Here is a tiny trained network, its code and every weight. The questions are about switching its units off for an input and a target symbol, where a switched-off unit gives its printed mean instead of its output.

import numpy as np


def w(rows, s, z=0):
    codes = np.array(rows[::2]) - 128.0
    scale = np.full(codes.shape[1], s)
    scale[-1] = z or s
    return codes * scale


def softmax(a):
    e = np.exp(a - a.max(-1, keepdims=True))
    return e / e.sum(-1, keepdims=True)


def log_softmax(a):
    a = a - a.max(-1, keepdims=True)
    return a - np.log(np.exp(a).sum(-1, keepdims=True))


def net(x, mask):
    ids = ['ΔΘΛΣγζμφ'.index(c) for c in x.split()]
    T = len(ids)
    res = E[ids] + P[:T]
    u = 0
    for l in range(2):
        r = res
        for j in range(3):
            rows = slice(3 * j, 3 * j + 3)
            q, k, v = (r @ M[l][rows].T for M in (Q, K, V))
            z = softmax(np.where(np.tri(T) > 0, q @ k.T / 3**0.5, -1e9)) @ v
            o = O[l][rows]
            res = res + np.where(mask[u + j], z, o[:, -1]) @ o[:, :-1]
        u += 3
    return log_softmax(res[-1] @ U[:, :-1].T + U[:, -1])


Q, K, V, O = {}, {}, {}, {}
E = w([
[171,114,94,169,186,161,135],'Δ',
[75,112,137,141,111,166,184],'Θ',
[147,143,171,139,110,139,131],'Λ',
[112,148,129,36,118,197,156],'Σ',
[136,99,95,250,138,153,203],'γ',
[178,134,110,53,122,139,70],'ζ',
[149,145,114,88,52,123,109],'μ',
[158,82,113,138,158,125,86],'φ',
],0.016)
P = w([
[126,167,106,162,111,81,110],'0',
[215,84,147,134,79,176,142],'1',
[125,116,155,84,176,121,158],'2',
[185,62,109,108,61,178,131],'3',
[141,144,72,132,117,76,198],'4',
[124,187,118,141,130,208,84],'5',
[138,100,178,46,218,110,171],'6',
[153,110,198,109,24,216,129],'7',
[153,122,91,109,159,88,174],'8',
[113,180,104,112,131,217,7],'9',
],0.019)
Q[0] = w([
[181,5,79,103,62,145,191],'0.h1',
[212,89,209,141,64,243,75],'0.h1',
[211,189,68,116,159,228,87],'0.h1',
[122,42,170,132,66,198,110],'0.h2',
[140,206,129,150,142,173,76],'0.h2',
[156,255,89,99,170,186,145],'0.h2',
[200,113,132,159,165,132,157],'0.h3',
[94,138,91,71,70,181,161],'0.h3',
[33,114,86,155,211,87,116],'0.h3',
],0.0081)
K[0] = w([
[161,145,2,129,90,34,120],'0.h1',
[133,117,114,105,133,53,186],'0.h1',
[133,133,151,100,191,72,147],'0.h1',
[80,171,35,120,137,116,173],'0.h2',
[153,120,159,134,178,97,156],'0.h2',
[139,82,155,59,199,28,89],'0.h2',
[175,150,104,130,98,151,179],'0.h3',
[107,195,115,142,116,66,130],'0.h3',
[168,128,140,186,129,135,119],'0.h3',
],0.011)
V[0] = w([
[104,182,132,112,87,92,64],'0.h1',
[42,34,125,150,70,42,153],'0.h1',
[155,105,2,136,89,79,88],'0.h1',
[125,131,146,107,84,90,119],'0.h2',
[127,24,153,102,183,104,58],'0.h2',
[150,105,183,106,125,183,113],'0.h2',
[76,195,51,121,165,106,136],'0.h3',
[157,133,143,156,67,190,101],'0.h3',
[89,160,166,191,187,47,100],'0.h3',
],0.0095)
O[0] = w([
[169,130,179,205,102,130,55,159],'0.h1',
[65,77,41,168,42,167,139,46],'0.h1',
[74,55,202,154,187,82,69,239],'0.h1',
[128,88,115,169,120,114,101,150],'0.h2',
[52,101,205,165,108,150,164,156],'0.h2',
[137,108,255,158,112,115,148,159],'0.h2',
[171,73,100,130,202,156,77,99],'0.h3',
[120,146,126,107,96,76,110,171],'0.h3',
[218,143,85,186,160,104,119,1],'0.h3',
],0.0085,0.007)
Q[1] = w([
[160,76,95,106,202,91,183],'1.h1',
[88,154,134,159,158,219,66],'1.h1',
[233,51,120,178,85,213,103],'1.h1',
[232,140,169,82,118,101,186],'1.h2',
[88,202,136,181,106,208,2],'1.h2',
[136,179,146,124,125,220,192],'1.h2',
[136,164,200,67,140,92,178],'1.h3',
[154,110,153,74,126,217,213],'1.h3',
[153,5,113,78,109,58,201],'1.h3',
],0.0077)
K[1] = w([
[221,49,112,128,187,112,208],'1.h1',
[33,144,146,57,143,197,127],'1.h1',
[159,52,170,89,36,215,162],'1.h1',
[71,160,107,120,207,16,80],'1.h2',
[21,158,203,39,78,207,70],'1.h2',
[143,144,140,89,172,133,173],'1.h2',
[204,201,131,85,143,83,69],'1.h3',
[101,94,125,124,157,16,204],'1.h3',
[112,153,44,194,117,2,96],'1.h3',
],0.0079)
V[1] = w([
[159,108,76,194,152,186,97],'1.h1',
[93,82,183,97,129,151,193],'1.h1',
[160,154,71,151,80,163,175],'1.h1',
[182,116,181,124,155,86,161],'1.h2',
[139,119,181,158,50,135,121],'1.h2',
[52,49,89,154,106,128,63],'1.h2',
[173,201,118,76,81,88,100],'1.h3',
[148,138,134,84,175,180,145],'1.h3',
[81,149,100,160,152,6,133],'1.h3',
],0.011)
O[1] = w([
[112,44,113,157,104,194,172,184],'1.h1',
[78,142,180,145,87,90,136,11],'1.h1',
[157,127,173,152,160,211,120,21],'1.h1',
[195,141,154,131,120,118,149,160],'1.h2',
[147,147,134,148,173,183,101,141],'1.h2',
[55,124,130,154,71,118,136,188],'1.h2',
[163,156,171,185,202,123,84,172],'1.h3',
[152,36,152,117,101,93,128,81],'1.h3',
[169,254,146,115,94,117,123,208],'1.h3',
],0.012,0.011)
U = w([
[189,47,97,110,125,108,199,136],'Δ',
[19,64,112,136,181,167,94,254],'Θ',
[188,166,177,161,135,180,144,46],'Λ',
[112,79,254,173,146,86,77,188],'Σ',
[136,122,115,123,98,205,159,90],'γ',
[142,213,104,100,152,21,168,114],'ζ',
[27,237,178,167,139,168,77,70],'μ',
[51,149,60,88,95,117,154,111],'φ',
],0.0064,0.0058)

Each question gives the input, a string of symbols that net reads in full, and the target symbol t.
The units are the heads (3 rows each of Q, K, V and O). Each row of codes is followed by its name. A weight is (code - 128) times the scale printed after its matrix; where a second scale follows, it is the last column's (O and U).
mask holds one flag per head, layer by layer. A switched-off head (its flag False) gives its mean, the last column of its rows in O, instead of its output. The means were averaged over made-up inputs and are rounded, as every weight is.
A unit's drop is (log p(t) with every unit on - log p(t) with that unit switched off) / (log p(t) with every unit on - log p(t) with every unit switched off).
The circuit of an input: a set's keep is (log p(t) with only the set's units on - log p(t) with every unit switched off) / (log p(t) with every unit on - log p(t) with every unit switched off). Starting from all 6 units, units are removed one at a time, each time the one whose removal leaves the highest keep (on an exact tie, the one counted first), for as long as the keep stays at least 0.8.
units of the circuit, in order: the units of the circuit, biggest drop first
heads that matter: for each layer, one digit per head in row order, 1 if its drop is at least 0.15 and else 0, layers parted by /
input ζ ζ ζ Δ ζ φ ζ ζ ζ μ, target Σ: heads that matter : 110 / 101
input ζ μ Θ, target ζ: units of the circuit, in order : [1.h1]
input Δ ζ ζ φ ζ ζ μ ζ, target Σ: units of the circuit, in order : [1.h1; 1.h3]
input ζ γ Δ, target ζ: units of the circuit, in order : [0.h1; 1.h1]
input γ Λ Θ φ ζ ζ ζ, target γ: heads that matter : 111 / 101
input μ Σ μ φ φ ζ φ, target μ: heads that matter : 100 / 011
input Δ ζ Λ μ Θ Δ Λ ζ, target γ: units of the circuit, in order : [0.h1; 1.h1; 0.h2; 0.h3]
input φ μ Δ φ ζ μ μ, target φ: heads that matter : 101 / 111
input Δ ζ ζ Θ ζ Δ ζ, target Δ: heads that matter : 001 / 110
input μ φ ζ φ φ Σ Λ μ, target μ: units of the circuit, in order : [0.h1; 1.h1; 1.h2]
input φ Λ Θ ζ φ μ Δ, target φ: units of the circuit, in order : [0.h3; 0.h1; 1.h3; 1.h1]
input Δ Λ Δ ζ ζ ζ ζ μ μ, target Δ: units of the circuit, in order : [0.h3; 1.h1; 1.h2]
input μ ζ ζ ζ ζ Σ, target Σ: units of the circuit, in order : [1.h3; 1.h1]
input Δ μ ζ ζ μ ζ μ μ μ μ, target Θ: heads that matter : 000 / 011
input ζ φ μ Δ μ Σ ζ ζ ζ Λ, target Σ: units of the circuit, in order : [1.h3; 1.h1; 0.h2]
input μ Θ ζ ζ Σ μ ζ, target μ: units of the circuit, in order : [1.h3; 0.h1; 0.h2]
input φ Λ Δ ζ μ μ, target ζ: heads that matter : 101 / 110
input ζ Λ ζ γ Σ φ Θ γ, target Δ: units of the circuit, in order : [1.h3; 1.h2]
input Σ ζ ζ φ μ, target Σ: heads that matter : 010 / 001
input ζ Θ μ ζ Σ μ ζ ζ, target Δ: units of the circuit, in order : [0.h2; 1.h3]
input Λ ζ Λ ζ ζ Δ ζ Δ, target Σ: heads that matter : 100 / 101
input Θ μ Σ Δ ζ φ, target Δ: units of the circuit, in order : [1.h3; 0.h1]
input Δ φ φ μ φ ζ μ ζ Λ Θ, target Θ: units of the circuit, in order : [1.h3]
input ζ ζ Λ Δ μ φ, target Λ: heads that matter : 101 / 110
input Σ ζ Θ ζ μ μ ζ Δ ζ Δ, target Σ: heads that matter : 110 / 101
input Λ Λ Λ ζ γ μ ζ ζ, target φ: heads that matter : 110 / 001
input ζ ζ ζ ζ φ μ γ ζ, target μ: heads that matter : 100 / 110
input φ φ ζ ζ Λ φ μ Σ ζ ζ, target Θ: heads that matter : 000 / 001
